What each symbol does to the states:
ε: j213->j628, j175->j13, j380->j158, j106->j994, j736->j566, j312->j115, j424->j660, j60->j678, j435->j255, j111->j463, j787->j685, j196->j303, j893->j735, j484->j60, j606->j967, j644->j518, j281->j331, j476->j271, j217->j230, j880->j379, j185->j196, j637->j787, j561->j498, j356->j746, j73->j525, j360->j736, j115->j450, j255->j198, j226->j683, j761->j185, j304->j213, j333->j627, j684->j880, j915->j355, j579->j408, j215->j304, j121->j100, j254->j226, j362->j561, j488->j702, j13->j608, j464->j536, j566->j175, j57->j606, j100->j548, j548->j333, j183->j684, j154->j380, j230->j797, j396->j950, j628->j472, j735->j547, j679->j156, j564->j360, j562->j594, j469->j393, j309->j111, j158->j464, j247->j121, j797->j396, j680->j262, j890->j892, j450->j596, j463->j915, j262->j821, j156->j154, j608->j281, j408->j541, j702->j562, j498->j57, j393->j893, j742->j817, j746->j33, j355->j435, j33->j637, j472->j312, j131->j424, j619->j680, j967->j356, j331->j761, j518->j579, j627->j564, j685->j73, j379->j644, j547->j742, j400->j217, j678->j679, j85->j131, j594->j969, j892->j469, j969->j400, j817->j488, j660->j183, j525->j619, j994->j484, j541->j309, j303->j476, j821->j254, j683->j362, j144->j890, j596->j106, j950->j144, j198->j85, j271->j247, j536->j215
π: j213->j915, j175->j73, j380->j579, j106->j424, j736->j787, j312->j255, j424->j393, j60->j684, j435->j950, j111->j217, j787->j464, j196->j226, j893->j476, j484->j183, j606->j678, j644->j488, j281->j680, j476->j362, j217->j566, j880->j742, j185->j254, j637->j158, j561->j994, j356->j156, j73->j215, j360->j637, j115->j198, j255->j144, j226->j450, j761->j821, j304->j463, j333->j356, j684->j547, j915->j797, j579->j562, j215->j111, j121->j57, j254->j115, j362->j106, j488->j548, j13->j525, j464->j541, j566->j685, j57->j60, j100->j606, j548->j967, j183->j735, j154->j518, j230->j175, j396->j608, j628->j355, j735->j271, j679->j379, j564->j33, j562->j627, j469->j196, j309->j400, j158->j408, j247->j498, j797->j13, j680->j628, j890->j761, j450->j85, j463->j230, j262->j472, j156->j644, j608->j619, j408->j594, j702->j333, j498->j484, j393->j303, j742->j121, j746->j154, j355->j396, j33->j380, j472->j435, j131->j469, j619->j213, j967->j679, j331->j262, j518->j702, j627->j746, j685->j536, j379->j817, j547->j247, j400->j736, j678->j880, j85->j892, j594->j564, j892->j185, j969->j360, j817->j100, j660->j893, j525->j304, j994->j660, j541->j969, j303->j683, j821->j312, j683->j596, j144->j331, j596->j131, j950->j281, j198->j890, j271->j561, j536->j309
τ: j213->j435, j175->j619, j380->j541, j106->j183, j736->j73, j312->j85, j424->j735, j60->j379, j435->j890, j111->j797, j787->j215, j196->j362, j893->j247, j484->j880, j606->j156, j644->j562, j281->j821, j476->j498, j217->j13, j880->j488, j185->j683, j637->j536, j561->j60, j356->j380, j73->j213, j360->j685, j115->j131, j255->j892, j226->j106, j761->j226, j304->j355, j333->j33, j684->j817, j915->j950, j579->j969, j215->j915, j121->j967, j254->j596, j362->j484, j488->j627, j13->j680, j464->j111, j566->j525, j57->j679, j100->j356, j548->j746, j183->j742, j154->j408, j230->j608, j396->j331, j628->j255, j735->j121, j679->j518, j564->j787, j562->j360, j469->j476, j309->j230, j158->j309, j247->j606, j797->j281, j680->j312, j890->j196, j450->j424, j463->j396, j262->j115, j156->j579, j608->j262, j408->j400, j702->j564, j498->j678, j393->j271, j742->j548, j746->j158, j355->j144, j33->j464, j472->j198, j131->j893, j619->j472, j967->j154, j331->j254, j518->j594, j627->j637, j685->j304, j379->j702, j547->j100, j400->j175, j678->j644, j85->j393, j594->j736, j892->j303, j969->j566, j817->j333, j660->j547, j525->j628, j994->j684, j541->j217, j303->j561, j821->j450, j683->j994, j144->j185, j596->j660, j950->j761, j198->j469, j271->j57, j536->j463
ψ: j213->j355, j175->j525, j380->j408, j106->j660, j736->j685, j312->j198, j424->j893, j60->j880, j435->j144, j111->j230, j787->j536, j196->j683, j893->j271, j484->j684, j606->j679, j644->j702, j281->j262, j476->j561, j217->j175, j880->j817, j185->j226, j637->j464, j561->j484, j356->j154, j73->j304, j360->j787, j115->j85, j255->j890, j226->j596, j761->j254, j304->j915, j333->j746, j684->j742, j915->j396, j579->j594, j215->j463, j121->j606, j254->j450, j362->j994, j488->j333, j13->j619, j464->j309, j566->j73, j57->j678, j100->j967, j548->j356, j183->j547, j154->j579, j230->j13, j396->j281, j628->j435, j735->j247, j679->j644, j564->j637, j562->j564, j469->j303, j309->j217, j158->j541, j247->j57, j797->j608, j680->j472, j890->j185, j450->j131, j463->j797, j262->j312, j156->j518, j608->j680, j408->j969, j702->j627, j498->j60, j393->j476, j742->j100, j746->j380, j355->j950, j33->j158, j472->j255, j131->j393, j619->j628, j967->j156, j331->j821, j518->j562, j627->j33, j685->j215, j379->j488, j547->j121, j400->j566, j678->j379, j85->j469, j594->j360, j892->j196, j969->j736, j817->j548, j660->j735, j525->j213, j994->j183, j541->j400, j303->j362, j821->j115, j683->j106, j144->j761, j596->j424, j950->j331, j198->j892, j271->j498, j536->j111
ω: j213->j950, j175->j213, j380->j969, j106->j735, j736->j215, j312->j892, j424->j271, j60->j817, j435->j761, j111->j13, j787->j111, j196->j106, j893->j498, j484->j742, j606->j644, j644->j627, j281->j312, j476->j484, j217->j525, j880->j548, j185->j596, j637->j309, j561->j684, j356->j579, j73->j915, j360->j536, j115->j469, j255->j185, j226->j424, j761->j450, j304->j396, j333->j380, j684->j100, j915->j281, j579->j360, j215->j797, j121->j679, j254->j131, j362->j183, j488->j746, j13->j628, j464->j217, j566->j304, j57->j379, j100->j156, j548->j154, j183->j121, j154->j594, j230->j619, j396->j262, j628->j144, j735->j57, j679->j702, j564->j464, j562->j637, j469->j362, j309->j175, j158->j400, j247->j678, j797->j680, j680->j255, j890->j226, j450->j393, j463->j608, j262->j198, j156->j562, j608->j472, j408->j736, j702->j33, j498->j880, j393->j561, j742->j967, j746->j408, j355->j331, j33->j541, j472->j890, j131->j476, j619->j435, j967->j518, j331->j115, j518->j564, j627->j158, j685->j463, j379->j333, j547->j606, j400->j73, j678->j488, j85->j303, j594->j787, j892->j683, j969->j685, j817->j356, j660->j247, j525->j355, j994->j547, j541->j566, j303->j994, j821->j85, j683->j660, j144->j254, j596->j893, j950->j821, j198->j196, j271->j60, j536->j230

The rows follow the links: the fewer symbols apart two states are, the more alike their rows tend to be.

Each row is also shifted at random along 6 hidden directions that mean nothing.

Row, then state:
-87 2 -58 -6 -52 -108 186 -20 104 16 31 -56 11 24 -78 -8 -56 54 -37 -12 -76 81 -52 -66 -106 89 172 -41 -90 113 -59 23 38 -75 -63 95 -61 -30 28 -103 32 -31 34 26 25 -105 -8 -20 11 -67 94 -135 -39 -40 110 -92 -81 -17 -65 -57 -41 -165 -88: j797
179 -51 66 66 -56 132 17 -99 -119 77 -139 -86 -71 78 -8 18 9 -33 -52 -3 -147 82 42 -6 -38 -51 -70 -49 -33 1 158 0 -59 -21 91 -129 -22 57 87 -17 -121 -138 -132 -105 -61 39 70 145 35 -4 -137 152 -109 -183 -124 64 39 41 -60 -66 -43 29 12: j469
-5 -28 45 59 -106 147 -51 -56 -23 26 -141 -87 -41 9 -94 -23 -13 0 71 15 -109 14 5 -101 55 29 -31 66 -83 72 136 -66 -19 -23 68 -59 29 -38 102 -10 4 -6 -140 -38 -61 46 141 82 111 28 -66 56 -162 -176 -83 -24 14 -27 -107 -78 -70 90 -67: j144
-162 -24 -25 -30 -137 -43 64 40 60 -15 18 -48 63 -16 -67 -26 -104 65 41 -47 -21 66 11 -20 -28 62 76 11 -16 106 -34 -4 11 -84 -11 57 -61 85 -39 -53 -44 -23 11 11 2 -20 19 -49 25 9 10 -49 -13 -15 37 -25 -12 -46 -10 -40 -26 -69 -146: j230
271 -73 74 7 13 -20 -59 11 -71 45 25 -17 -135 -28 32 -25 56 -13 55 -54 -44 -59 75 -139 59 -6 -8 -28 129 2 29 -41 -38 -26 -78 -61 40 -7 -95 -45 -76 -8 -60 -28 -17 73 -98 95 23 65 -94 76 -141 19 -90 59 19 -7 -45 -50 -44 113 72: j683
36 0 13 -77 -63 42 136 13 -55 -53 46 44 92 91 -10 -53 -98 131 -137 -26 70 136 77 1 -95 54 34 -63 -7 80 -10 23 4 -41 -2 -58 -70 55 -13 81 -21 -50 59 41 73 -91 -106 -49 -32 -23 71 -53 55 39 27 22 12 -32 97 10 56 -94 -83: j360
106 -72 81 69 -137 18 116 7 -111 65 116 -122 -42 33 -17 0 2 69 -97 -58 -153 -22 137 -97 -67 51 -4 -123 161 109 -8 44 -97 -110 -100 -106 63 12 -25 25 -67 -71 -2 42 35 -52 -207 124 67 -28 -16 91 -163 -49 -107 -3 -40 26 -46 -91 -74 63 -90: j331
77 3 -93 -37 198 -115 -38 -70 83 -8 -31 121 -66 -28 76 66 121 11 37 68 196 -146 -87 23 -103 -100 67 -201 -37 -123 -91 -26 57 91 -94 198 -22 -93 -154 -64 55 229 109 -2 22 -78 -202 56 -192 -121 110 -247 58 177 138 -17 -34 18 45 109 41 -123 151: j742
42 5 10 -102 -41 12 -109 31 73 -128 15 79 29 -81 -52 -71 -122 82 202 14 149 -46 79 -111 80 88 -51 -10 28 68 -40 -14 40 -44 -60 -6 -9 -7 -165 -19 12 199 30 7 71 48 -109 -117 32 21 67 -86 25 108 76 -31 35 -52 60 -24 29 108 -12: j541
-41 -51 -19 -45 77 -70 67 -115 -5 51 -89 126 -105 44 5 93 81 76 -5 51 -51 91 -92 8 -69 -54 85 -35 -94 -90 43 2 56 57 -40 36 -98 38 -36 -131 -72 -75 -65 -69 -124 5 17 81 -101 -42 -33 -5 30 -27 18 90 4 -13 -37 88 36 -111 41: j247
-149 -12 -4 87 -131 104 -11 41 -29 44 -47 -154 82 12 -17 -17 -13 -60 -39 -52 -53 -29 -6 40 -10 -22 -28 42 -9 65 58 -45 -68 -24 89 15 52 21 104 83 17 -41 -19 20 -6 -17 100 38 59 27 -62 40 -84 -85 -84 -61 2 4 -61 -68 -76 2 -117: j281
-76 3 38 53 -41 33 -100 152 -100 62 -17 -60 7 24 83 -98 131 -91 -87 -78 120 -79 -79 -73 15 -128 16 -20 107 -28 5 -159 -64 61 -14 98 106 -11 4 80 24 -44 49 37 -12 -9 -7 104 -55 71 -103 -60 -129 116 -109 60 73 -51 -50 79 -49 -64 -74: j226
41 -33 -33 -8 -64 37 126 21 29 -11 -6 -64 48 53 -50 -46 -88 52 -57 -86 -37 57 24 -45 -53 97 115 22 -68 127 23 -57 3 -74 24 33 -57 -18 60 -1 35 -37 -2 47 19 -73 41 -2 18 22 44 -84 -65 -50 20 -92 -61 -51 -25 -92 -44 -103 -73: j13
182 -19 -22 -46 60 34 141 -114 22 -54 -61 128 -30 51 -12 77 -61 128 -43 88 17 136 -37 61 -112 28 80 16 -132 -3 6 12 110 27 28 38 -142 73 -11 -3 -53 -19 -23 11 -59 -32 42 0 -94 -47 45 -41 103 -13 48 57 -5 -59 73 37 104 -71 62: j356
-59 6 53 62 -94 -45 -49 -179 133 31 -123 -64 -149 -111 -166 48 -6 -5 264 145 -208 -19 -14 -172 48 55 -41 -34 -83 46 26 89 12 -83 -71 -44 10 -33 -27 -202 -24 98 -151 -128 -56 80 47 49 161 -96 -20 62 -148 -197 37 -20 -3 74 -149 -89 -79 148 -8: j312
-96 -3 39 -58 4 17 32 -289 64 -50 -120 154 -89 -27 -147 142 -39 167 152 227 -138 131 16 23 -34 43 -93 -39 -160 -51 41 183 76 2 -12 -129 -125 55 -47 -145 -100 50 -138 -123 -95 66 -7 -26 36 -159 47 107 114 -167 70 93 17 64 21 46 75 106 2: j156
-94 -2 -28 93 -118 93 0 -4 25 43 -95 -160 72 11 -42 -9 -62 -90 -27 -29 -106 19 -24 82 3 -8 -36 95 -98 73 81 -16 -34 -30 146 10 11 34 158 57 10 -74 -55 -14 -29 12 199 20 75 11 -57 63 -60 -156 -51 -79 -20 30 -75 -102 -75 -15 -85: j680
-278 51 40 -73 -86 94 -174 10 7 -124 -29 79 99 -52 -62 -56 -49 66 134 78 124 -7 34 -28 94 13 -163 9 20 -3 5 29 -2 21 22 -84 31 19 -74 50 8 128 -8 -23 18 76 -23 -112 52 9 24 25 87 41 16 35 97 -14 74 80 37 130 -134: j408
48 -37 10 -61 41 -36 193 10 -63 -15 127 125 -13 64 37 61 0 160 -168 4 -11 125 -19 50 -90 33 108 30 56 -17 -75 28 51 24 -71 3 -67 102 -42 50 -69 -138 42 92 -58 -63 -91 -5 -93 9 42 37 96 95 -23 97 -3 -82 94 105 103 -56 -19: j644
-35 38 2 -77 -25 -42 -97 48 75 -108 105 26 40 -103 -61 -60 -107 7 173 10 22 -62 112 -89 146 122 -85 45 62 53 -69 72 13 -66 -50 -95 29 -58 -76 -26 46 131 11 10 90 70 -53 -169 123 15 66 26 57 32 80 -70 -12 26 30 -59 -3 181 10: j400
-378 83 58 98 -52 -4 -99 -40 -20 84 -92 -76 -22 4 -55 -20 153 -132 12 94 -118 14 -99 -65 49 -99 -79 -9 -33 -68 54 38 -70 38 23 -48 100 -56 121 -58 57 -62 -53 -86 -35 36 106 49 90 -49 -68 89 -79 -127 -36 49 62 99 -137 69 -79 27 -101: j892
168 -65 73 52 -46 92 -45 -65 -120 57 -100 -45 -72 51 22 9 51 -6 -28 -12 -41 -15 65 -69 -46 -66 -81 -162 22 -13 113 -24 -80 -15 -2 -100 29 -1 -20 -14 -78 -13 -68 -73 -4 17 -119 166 -1 -35 -72 31 -132 -65 -93 66 39 40 -49 -33 -49 24 12: j131
227 52 -53 -19 69 -145 146 0 158 -54 80 39 -5 -65 9 63 -139 -13 26 81 -18 87 -65 138 -29 59 88 130 -59 11 -139 120 121 -27 19 112 -115 142 -40 -25 -45 -52 77 33 8 -15 91 -140 -18 0 52 30 176 57 110 10 -29 -13 93 -31 91 -29 118: j562
24 28 -10 -75 -13 -164 128 40 81 -55 193 17 11 -35 -56 -27 -107 70 33 -2 -51 66 57 -71 27 138 77 18 57 78 -141 136 31 -103 -103 -24 -32 4 -76 -78 3 -5 63 33 98 -31 -88 -145 61 -19 100 0 75 46 111 -35 -53 7 44 -42 30 20 -9: j736
123 -19 14 46 104 155 -56 -91 -132 75 -181 -32 9 125 89 48 65 -119 -134 -24 -43 26 28 141 -31 -124 -115 -33 -109 -116 188 -23 -56 83 183 -111 -10 -16 174 56 -19 -105 -88 -88 -37 17 128 112 -40 -13 -91 91 13 -147 -69 24 9 88 -16 -8 -6 -64 111: j994
249 -13 6 45 118 -31 18 -8 -17 64 -67 -11 -107 38 31 5 39 -111 -19 -15 -102 54 -48 -7 49 -17 64 112 -56 -55 74 -42 29 15 41 -22 -28 -47 99 -47 -9 -140 -90 -55 -47 54 169 44 19 76 -83 66 -39 -79 -27 22 -22 4 -66 -39 -16 -16 168: j106
-186 26 25 30 94 53 -145 -65 -117 61 -65 5 -13 46 51 20 200 -98 -53 24 14 -90 34 10 8 -145 -160 -175 24 -143 95 33 -108 102 16 -134 97 -136 69 0 54 28 -18 -89 17 11 -94 99 -23 -92 -13 37 -9 -67 -30 29 35 144 -47 87 -28 30 49: j660
106 -46 -41 -45 138 -138 109 -118 14 45 17 124 -124 19 49 93 114 87 -50 58 27 -7 -46 -6 -151 -52 116 -190 -41 -84 -65 34 51 42 -128 94 -65 -32 -115 -126 -34 58 46 -22 -25 -87 -203 92 -163 -126 62 -127 29 67 90 51 -49 16 13 96 46 -132 108: j60
89 -45 -29 104 -140 104 -112 -63 81 26 -188 -152 9 -95 -47 35 -114 -77 186 5 -29 -96 22 59 4 -19 -93 -9 -80 74 79 -31 -19 -61 103 81 -4 79 -27 -4 -70 127 -67 -71 -33 71 99 68 58 -12 -78 15 -99 -114 -39 -72 3 10 -56 -152 -82 57 -33: j950
-170 1 -44 -3 -128 80 16 -42 43 -15 -153 -64 128 57 -63 -30 -102 38 7 -19 45 57 -9 57 -84 7 12 -63 -145 86 78 -34 -13 -35 102 61 -81 56 26 9 0 32 -4 -40 4 -62 69 -10 -19 -55 27 -123 9 -70 60 -76 11 -12 -8 -47 -22 -144 -156: j175
20 -10 -48 -10 -73 -46 56 108 58 -17 82 -82 122 -14 19 -49 -139 -30 -40 -112 35 20 44 91 -5 44 40 38 40 91 -60 11 -13 -69 41 75 -40 116 -22 68 -32 -51 89 47 63 -37 19 -93 -8 54 0 -17 62 63 31 -68 -35 -36 55 -96 3 -71 -64: j111
322 -3 10 136 -1 -26 115 -134 23 93 -65 -171 -88 5 -6 57 -13 -103 -41 45 -196 -13 51 5 -105 -11 -34 -158 -46 35 10 115 -53 -91 13 -47 -2 -8 51 -49 -44 -7 -27 -77 51 -56 -74 120 61 -142 -2 47 -103 -159 0 -39 -67 143 -58 -153 -75 -5 97: j198
-67 -3 -31 15 71 -122 -80 -87 45 76 -73 32 -92 -43 28 81 102 -95 86 66 -32 -51 -59 58 -3 -115 -30 -107 -32 -130 -15 81 -4 48 -32 61 -24 48 -63 -134 -67 31 -8 -119 -59 35 -23 56 -60 -74 -61 18 40 -7 44 66 13 84 -33 56 -9 -27 77: j561
49 -1 -61 24 -37 99 75 -97 76 0 -174 -93 48 65 -74 -21 -107 4 -1 -6 -42 45 3 15 -90 61 41 -28 -216 91 112 -44 18 -57 113 30 -61 -89 126 -8 69 48 -57 -28 27 -70 106 28 36 -77 67 -129 -47 -157 69 -144 -61 16 -51 -130 -56 -123 -8: j915
-21 0 20 106 -53 85 -94 -157 -11 85 -245 -104 -40 17 -23 36 63 -96 37 88 -42 -31 -31 19 -74 -139 -137 -195 -121 -48 112 13 -74 16 82 2 10 29 34 -45 -53 54 -67 -150 -18 8 3 147 -8 -141 -69 5 -103 -151 -11 28 52 135 -80 -31 -78 -43 -16: j450

From each start, follow one symbol. Which state do you reach?
Answer with the state's name.
16 43 -27 -52 20 152 -135 181 -28 -104 13 -14 171 33 41 -153 -86 -57 -14 -132 213 -59 59 4 108 56 -52 131 14 59 54 -140 -1 24 124 -11 61 -113 71 179 151 79 51 94 100 16 94 -129 28 126 55 -104 34 99 -3 -112 10 -64 62 -41 10 19 -6
ψ j217
175 2 -45 -9 -50 -117 172 139 59 -11 189 -99 81 -22 11 -15 -206 -40 -76 -125 -93 81 65 120 36 116 92 162 70 99 -106 87 10 -100 25 21 -64 145 17 41 -49 -164 91 53 63 -10 98 -151 37 106 -6 99 94 28 24 -53 -70 -30 75 -132 20 -26 18
τ j525
-106 3 -34 1 -109 109 133 36 -41 10 -44 -95 178 124 -9 -31 -134 6 -174 -94 -70 174 29 143 -56 46 22 87 -114 89 102 1 -21 -41 182 -55 -80 91 185 108 -15 -204 -17 20 12 -61 197 -50 13 37 -23 43 56 -127 -9 -52 -21 -18 20 -64 -5 -145 -125
ω j797
73 -43 -10 9 59 -71 -132 -10 -3 42 -12 30 -82 -68 81 65 78 -62 102 -11 45 -128 21 44 37 -110 -54 -83 94 -113 -28 8 -24 45 -49 41 15 62 -140 -60 -88 74 -2 -69 -41 74 -105 67 -71 4 -92 38 5 75 -18 64 21 30 14 34 -1 49 97
π j561
102 -45 -31 97 -133 40 115 -106 37 79 -159 -143 -8 20 -35 45 -68 -4 -18 17 -92 49 -27 48 -154 -27 46 -101 -132 92 43 -21 -17 -61 65 105 -69 101 17 -32 -79 -14 -36 -37 -31 -70 21 129 -17 -90 -34 -58 -113 -114 -27 -30 -16 9 -48 -109 -68 -134 -70
ε j312
202 36 -34 125 38 121 -17 -80 23 51 -220 -122 -9 57 29 -34 45 -124 -57 27 70 -75 -56 -17 -124 -90 -5 -167 -155 18 93 -116 -32 21 101 113 34 -126 87 40 98 115 6 -26 54 -102 7 155 -38 -117 32 -196 -137 -65 21 -91 -17 64 -67 -71 -71 -131 57
π j761
-47 -67 0 -53 48 -190 69 -59 -11 68 64 101 -125 -18 34 97 118 87 16 30 -51 19 -34 -24 -64 -55 81 -131 65 -89 -85 69 25 13 -168 45 -47 72 -157 -160 -123 -27 10 -49 -71 -6 -178 82 -104 -47 -15 17 24 68 28 122 -15 10 -1 105 28 -58 32
ψ j60
-192 18 -17 87 -104 8 -5 -7 43 40 -26 -147 50 -26 -46 1 -2 -81 17 -1 -78 -57 -2 25 -16 -21 -58 -46 -28 52 4 41 -63 -39 39 15 47 -25 54 -5 43 35 13 -5 37 -24 21 17 64 -72 7 4 -50 -91 4 -93 -32 75 -55 -65 -74 2 -99
π j355
-113 -15 -30 -34 -102 -149 180 36 114 8 79 -34 -12 -35 -89 -23 -90 77 19 -39 -104 108 -51 -80 -20 141 203 91 -17 118 -94 19 52 -101 -98 91 -78 48 -30 -119 -24 -92 9 38 -9 -36 61 -69 34 23 27 -51 -27 -9 78 -45 -61 -69 -48 -56 -32 -106 -103
τ j628
-75 46 30 -83 -21 -34 156 -18 -37 -44 146 35 62 83 -53 -52 -65 108 -123 -6 -41 94 109 -71 -51 107 1 -107 10 64 -43 119 -36 -69 -70 -160 -17 -60 5 3 41 -27 57 28 131 -105 -173 -93 48 -88 144 -8 54 -14 86 -9 -29 48 58 0 31 -24 -72
π j464
-160 63 10 -85 -23 6 120 9 10 -66 36 58 67 73 -95 -60 -80 89 -71 25 -41 202 -7 -50 25 124 74 130 -96 75 24 33 54 -23 32 -91 -76 -33 117 -10 60 -120 -18 35 25 -31 131 -137 57 23 83 7 77 -56 68 -7 -3 -46 16 29 50 -66 -97
τ j111
64 -43 -58 0 -126 116 -62 -22 46 -46 -129 -95 111 -8 -25 -27 -174 2 85 -62 63 -17 95 95 -24 19 -69 -33 -74 86 73 -19 -29 -68 127 23 -57 97 -31 42 -71 95 -24 -46 35 15 33 -26 -2 -11 -20 -43 2 -57 16 -91 -5 -13 41 -126 -25 -13 -58
ψ j304
101 13 -23 110 -16 6 -63 7 68 70 -206 -115 -32 -22 29 3 15 -173 47 26 5 -6 -154 61 -7 -117 27 41 -109 -26 55 -95 19 24 113 182 -22 90 46 -14 -21 -44 -30 -76 -61 33 217 74 -33 21 -122 -30 -78 -33 -24 16 49 -1 -76 -45 -47 -99 38
ψ j469
-197 27 -11 81 -108 -47 -113 -80 134 11 -24 -118 -14 -144 -113 46 -51 -78 238 63 -150 -103 49 -13 88 39 -119 4 -8 50 -14 138 -46 -79 -15 -39 61 -25 -10 -105 2 143 -54 -75 13 71 31 -45 159 -62 -10 86 -50 -144 44 -105 -38 103 -88 -121 -87 172 -40
π j396
421 -34 -7 -26 -23 196 -50 144 -51 -114 -13 -15 135 7 105 -56 -233 -5 -27 -123 171 36 97 171 60 44 -53 206 36 77 58 -104 43 -4 191 13 -54 178 -1 242 -74 -36 23 95 12 78 149 -89 -29 189 -78 52 96 97 -99 -9 34 -136 166 -81 75 57 60
π j564
-52 18 2 -96 -57 -30 0 13 87 -96 6 83 34 -39 -80 -56 -110 102 113 49 70 78 -9 -72 29 93 44 48 -40 71 -47 8 76 -35 -39 24 -80 34 -90 -47 -12 54 8 -2 13 13 8 -115 13 18 65 -66 55 64 82 5 30 -61 44 9 53 2 -53
ε j400
182 33 -38 -18 29 -10 -2 -22 64 -74 16 19 68 -48 33 25 -113 -12 40 53 98 -27 44 132 -44 3 -76 -50 -3 -13 -83 81 32 -20 45 43 -42 102 -101 74 -45 95 97 10 76 -10 -82 -85 -36 -64 64 -29 137 76 70 -6 -7 31 143 -29 74 10 63
ψ j408
144 32 -29 -7 -16 -100 129 -109 125 -46 30 2 6 -48 -39 90 -166 19 43 105 -72 111 26 165 -56 50 -25 -5 -65 2 -99 202 57 -63 22 20 -131 203 -79 -51 -132 -21 48 -46 23 -2 2 -103 -8 -86 32 87 166 -19 111 33 -16 56 100 -57 72 -5 46
π j380
